Here is a tiny trained network, its code and every weight. The questions are about switching its units off for an input and a class, where a switched-off unit gives its printed mean instead of its output.

import numpy as np


def w(rows, s, z=0):
    codes = np.array(rows[::2]) - 128.0
    scale = np.full(codes.shape[1], s)
    scale[-1] = z or s
    return codes * scale


def f(y):
    return y / 2 * (1 + np.tanh(0.7978845608 * (y + 0.044715 * y**3)))


def log_softmax(a):
    a = a - a.max(-1, keepdims=True)
    return a - np.log(np.exp(a).sum(-1, keepdims=True))


def net(x, mask):
    res = np.array(x, float).reshape(1, 8) / 4 @ E
    y = f(res @ A[0][:, :-1].T + A[0][:, -1])
    res = res + np.where(mask, y, B[0][:, -1]) @ B[0][:, :-1]
    return log_softmax(res[-1] @ U[:, :-1].T + U[:, -1])


A, B = {}, {}
E = w([
[128,144,152,140,142],'x0',
[86,146,188,21,141],'x1',
[129,130,122,128,125],'x2',
[123,116,115,122,118],'x3',
[133,137,124,128,127],'x4',
[135,133,109,116,116],'x5',
[222,60,210,99,35],'x6',
[205,12,96,110,254],'x7',
],0.0082)
A[0] = w([
[76,124,195,54,87,116],'N0',
[79,169,184,88,134,188],'N1',
[211,92,210,120,86,241],'N2',
[229,104,204,109,69,200],'N3',
[152,86,158,96,181,143],'N4',
[78,158,133,208,53,232],'N5',
[182,142,68,197,123,253],'N6',
[192,114,174,177,40,202],'N7',
[112,95,151,7,201,173],'N8',
],0.011,0.0056)
B[0] = w([
[155,158,43,52,62,193],'N0',
[109,217,51,79,69,187],'N1',
[142,72,160,38,141,255],'N2',
[175,81,115,50,118,254],'N3',
[105,83,152,129,142,178],'N4',
[34,154,147,63,88,230],'N5',
[84,68,200,183,198,202],'N6',
[127,57,151,9,170,229],'N7',
[31,155,153,167,91,210],'N8',
],0.011,0.012)
U = w([
[8,141,157,164,125,249],'0',
[105,94,168,79,111,244],'1',
[77,196,90,148,100,81],'2',
[155,122,88,65,96,3],'3',
[129,92,126,227,223,94],'4',
[181,61,145,121,178,96],'5',
],0.012,0.0053)

Each question gives the input, the list of numbers given to net, and the class t.
The units are the neurons (one row each of A and B). Each row of codes is followed by its name. A weight is (code - 128) times the scale printed after its matrix; where a second scale follows, it is the last column's (A, B and U).
mask holds one flag per neuron, in row order. A switched-off neuron (its flag False) gives its mean, the last column of its row in B, instead of its output. The means were averaged over made-up inputs and are rounded, as every weight is.
A unit's drop is (log p(t) with every unit on - log p(t) with that unit switched off) / (log p(t) with every unit on - log p(t) with every unit switched off).
The circuit of an input: a set's keep is (log p(t) with only the set's units on - log p(t) with every unit switched off) / (log p(t) with every unit on - log p(t) with every unit switched off). Starting from all 9 units, units are removed one at a time, each time the one whose removal leaves the highest keep (on an exact tie, the one counted first), for as long as the keep stays at least 0.8.
units of the circuit, in order: the units of the circuit, biggest drop first
top k neurons: the k neurons with the biggest drops, biggest first
drop when u is switched off: that unit's drop, to one decimal
input [-1,-1,-1,-4,2,-6,0,-7], class 0: units of the circuit, in order : N3
input [-7,1,0,-2,7,1,5,-5], class 3: units of the circuit, in order : N0, N6
input [0,3,8,-1,5,4,-1,6], class 0: units of the circuit, in order : N8, N3
input [6,2,3,-2,6,6,7,0], class 3: units of the circuit, in order : N6, N3
input [-4,-3,-1,8,-8,-1,2,1], class 5: units of the circuit, in order : N5, N8, N1
input [1,-1,6,-7,-7,3,6,7], class 5: top 2 neurons : N5, N1
input [5,2,-6,-3,4,-2,7,-5], class 3: units of the circuit, in order : N0, N6
input [-2,5,-6,4,-1,1,-1,4], class 0: units of the circuit, in order : N8, N3
input [0,-3,-2,-1,-3,7,6,1], class 5: units of the circuit, in order : N5, N8, N1
input [3,0,-8,-4,-1,-1,7,2], class 5: units of the circuit, in order : N5, N1
input [7,5,-5,-8,5,-3,-1,1], class 0: top 2 neurons : N8, N3
input [-8,0,-8,-1,3,-6,-8,8], class 4: top 2 neurons : N5, N1
input [-3,0,2,-5,-8,-2,0,-5], class 0: top 4 neurons : N3, N2, N5, N7
input [0,2,2,-7,-8,3,6,-5], class 3: top 2 neurons : N0, N6
input [8,-1,-5,6,2,-6,3,8], class 5: units of the circuit, in order : N5
input [0,0,-3,0,7,-4,-6,-3], class 0: top 3 neurons : N0, N3, N5
input [-4,-3,-3,-3,-2,-5,3,1], class 5: top 2 neurons : N5, N8
input [2,-1,-2,-3,-2,-6,0,-3], class 0: top 3 neurons : N3, N2, N0
input [-8,0,-8,-3,-5,-5,-5,-4], class 0: top 2 neurons : N0, N3
input [-4,6,8,-8,8,1,-1,8], class 0: top neuron : N8
input [-6,8,2,5,-7,-6,-7,0], class 2: top 2 neurons : N1, N6
input [-2,-1,8,-5,-8,7,-8,8], class 4: drop when N5 is switched off : 0.3
input [-8,-5,7,-2,0,2,5,2], class 5: drop when N5 is switched off : 0.1
input [0,4,-8,-1,-2,-6,8,-4], class 3: drop when N0 is switched off : 0.3
